Each row has a name. Each piece below is followed by the name of the row it came from, unless a question asks for something else. Each question is about the rows just above it.

Columns, left to right: N L P G
[171 159 109 152] = Z735
[107 107 127 102] = Z377
[104 124 129  81] = Z179
[111  92 142  81] = Z721
[ 72  96 164  72] = Z888
[ 92 112 142  81] = Z313
The value that Z888 holds more than once:
[72]
Which row holds these entries in another order? [ 81 112  92 142]
Z313
Repeated in Z377:
[107]
Which column holds [107 124  92  96 112] top down?
L
[152 102  81] is in which column, read top down?
G
asked: [111  92 142  81]
Z721

Columns, left to right: K U J Z Q S
[121 123 131 128 134 127] : Z888
[118 157 141 146 180  94] : Z313
[123 116 133 121 130 135] : Z341
[147 129 124 152 130  81] : Z377
[127 122 153 158 130 118] : Z425
[129  85 157 125 137 138] : Z735
[127 127 128 129 128 127] : Z294
[144 127 122 148 130  82] : Z192
[123 125 143 137 137 125] : Z179
[132 132 141 147 132 133] : Z853
Which row holds these entries in another order? [131 128 134 127 121 123]
Z888
Where do [127 127 128 129 128 127] appear?
Z294
Which column holds this, read top down? [123 147 127 129 127 144 123]
K

Columns, left to right: R V D A M T F
[177 181 178 171 182 179 170] : Z179
[174 180 183 176 176 174 174] : Z313
[158 172 180 182 179 169 154] : Z735
[174 180 183 176 166 149 159] : Z853
[177 181 178 171 157 140 122] : Z377
Which column holds [174 169 149 140] top down?
T
asked: [174 180 183 176 176 174 174]
Z313
Which row holds these entries in another order? [180 183 174 174 176 176 174]
Z313
Which row holds [158 172 180 182 179 169 154]?
Z735
Which column holds this, read top down? [176 179 166 157]
M

Columns, left to right: mirop Veli pero varuz Sel Mito Rolot ziso balas
[126 110 110 128 171 122 120 128 124] : Z508
[117 125 126 128 128 122 128 171 120] : Z341
[130 132 132 132 120 137 125 129 124] : Z377
[126 117 128 128 171 122 120 128 124] : Z853
[120 128 124 126 117 128 128 171 122] is which row reordered?
Z853
The value that Z377 holds more than once:
[132]

Columns, left to right: C W Y X E
[108 129 119 123 131] -> Z313
[144 125 142 127 123] -> Z179
[114 131 131 123 131] -> Z192
[121 126 138 126 127] -> Z341
[156 129 175 144 126] -> Z853
[111 111 118 111 133] -> Z888
[ 85 125  99  98 128] -> Z721
[132 126 132 125 126] -> Z425
[105 131 105 114 105] -> Z294
[ 83 127  97 106 131] -> Z735
[151 123 139 139 124] -> Z508
[ 94 128 126 108 131] -> Z377
The value that Z294 holds more than once:
[105]
Which value appears more than once in Z888?
[111]
Which column holds [125 126 131 127 123 128] top down?
W

Columns, left to right: dul Levo Reb lito tafol Bul Nifi palu zin
[127 105 109 167 127 119 125 123 124]  Z313
[129 107 107 164 128 120 130 121 127]  Z888
[132 112 100 170 129 113 122 120 119]  Z735
[119 117 105 168 126 119 132 118 129]  Z377
[124 124 125 127 131 127 123 126 127]  Z192
[130 108 120 128 107 129 127 164 121]  Z294
Which value appears more than once in Z377?
[119]
The value that Z888 holds more than once:
[107]
[130 121 164 107 127 129 107 120 128] is which row reordered?
Z888
Which column holds this, read top down? [119 129 127]
zin

Columns, left to right: puni Raz leni kozo Fatul ror kot maf popib
[113 145 135 147 138 127 117 124 130]  Z853
[137 135 119 141 119 122 126 136 107]  Z341
[121 144 124 170 124 125 146 121 108]  Z179
[113 145 135 147 138 127 132 147 139]  Z313
[120 104 153 153 103 121 115 152 140]  Z192
[135 122 141 119 107 137 136 119 127]  Z888
[141 141 163 131 125 126  99 109 140]  Z721
[153 105 103 115 105 120 140 105 121]  Z425
Which row holds these entries in another order? [119 127 135 122 141 119 107 137 136]
Z888
Put [103 115 105 120 140 105 121 153 105] back in order: which row is it?
Z425
The value that Z721 holds more than once:
[141]
Which column holds this, read top down? [137 126 120]
ror
Which column holds this, read top down? [136  99]
kot
Which value appears more than once in Z192?
[153]
The value that Z425 holds more than once:
[105]

Columns, left to right: Dizo nagip tete kap vul tuf Kuneg
[148 158 143 105 110 119 153] = Z341
[101 141 126 129 129 105 177] = Z192
[132 121 116 144 116 136 119] = Z313
[129 125 101 141 177 105 129] = Z179
[ 98 106 164 138 110 136  93] = Z377
[141 173 134 116 149 109 179] = Z294
Put [129 105 177 141 101 125 129] back in order: which row is it?
Z179
Which column holds this, read top down? [164 134]
tete

Columns, left to right: Sanar nuve Menov sot vido
[168 121 123 125 145] -> Z425
[127 103 126 127 108] -> Z294
[122 116 122 122 127] -> Z508
[123 146 168 121 121] -> Z179
[123 125 145 168 121] is which row reordered?
Z425
Which value appears more than once in Z179?
[121]
[122 123] is in which column, read top down?
Sanar
Repeated in Z508:
[122]
Put [145 125 123 121 168] back in order: which row is it?
Z425
Put [103 126 127 108 127] back in order: which row is it?
Z294

Columns, left to right: Rozag soz Gufud Fizin gibav Roga tel Tagos Sesaf
[115 111 123 126  72 137 132 111  72] = Z179
[121 157 113 145 107 110 131 157 124] = Z313
[123 160 106 129 100 130 135 160 125] = Z888
[142 159 103 130 140 131 129 159 119] = Z508
Repeated in Z888:
[160]
Which column holds this, read top down? [137 110]
Roga
The value that Z508 holds more than once:
[159]

Columns, left to right: kop Gize Kif Kur rar Rarem
[103 131 135 100 147 130]  Z341
[134 116 157 136 174 122]  Z721
[ 76 153 159  98 139 140]  Z508
[127 130 127 130 139 138]  Z192
[116 122 157 175  87 150]  Z735
[116 122 157 175 134 136]  Z888
asked: [103 131 135 100 147 130]
Z341
Which row holds these entries in another order? [127 127 130 130 138 139]
Z192
[116 122 134 136 157 175] is which row reordered?
Z888

Columns, left to right: Res garo bok mese
[102 161 161 132] -> Z179
[119 126 130 128] -> Z721
[126 119 119 127] -> Z508
[128 130 126 119] is which row reordered?
Z721
Repeated in Z508:
[119]
Which column holds [132 128] top down?
mese

Columns, left to right: darid Supup fem lupi
[144 119 103 146] : Z341
[106 106 106 106] : Z721
[144 119 134 130] : Z735
The value that Z721 holds more than once:
[106]
asked: [144 119 134 130]
Z735
[144 106] is in which column, read top down?
darid
asked: [144 119 103 146]
Z341

Columns, left to right: bem Paz Diti Meru renas fesus
[112 119 133 143 112 150]  Z341
[133 107 147 157 112  93]  Z508
[166  85 123 102 131  99]  Z313
[104 114 106 145 146 111]  Z853
[145 115 152 158 156 161]  Z377
[ 79 101  79 103 172 178]  Z179
[144 177 124 143 126 124]  Z735
[ 80 166 138  89 115 101]  Z888
[132 174  90 137 113 106]  Z425
Which row holds these entries in another order? [131  99 166  85 123 102]
Z313
Put [124 126 143 124 177 144] back in order: which row is it?
Z735
Repeated in Z179:
[79]
[112 133 166 104 145  79 144] is in which column, read top down?
bem

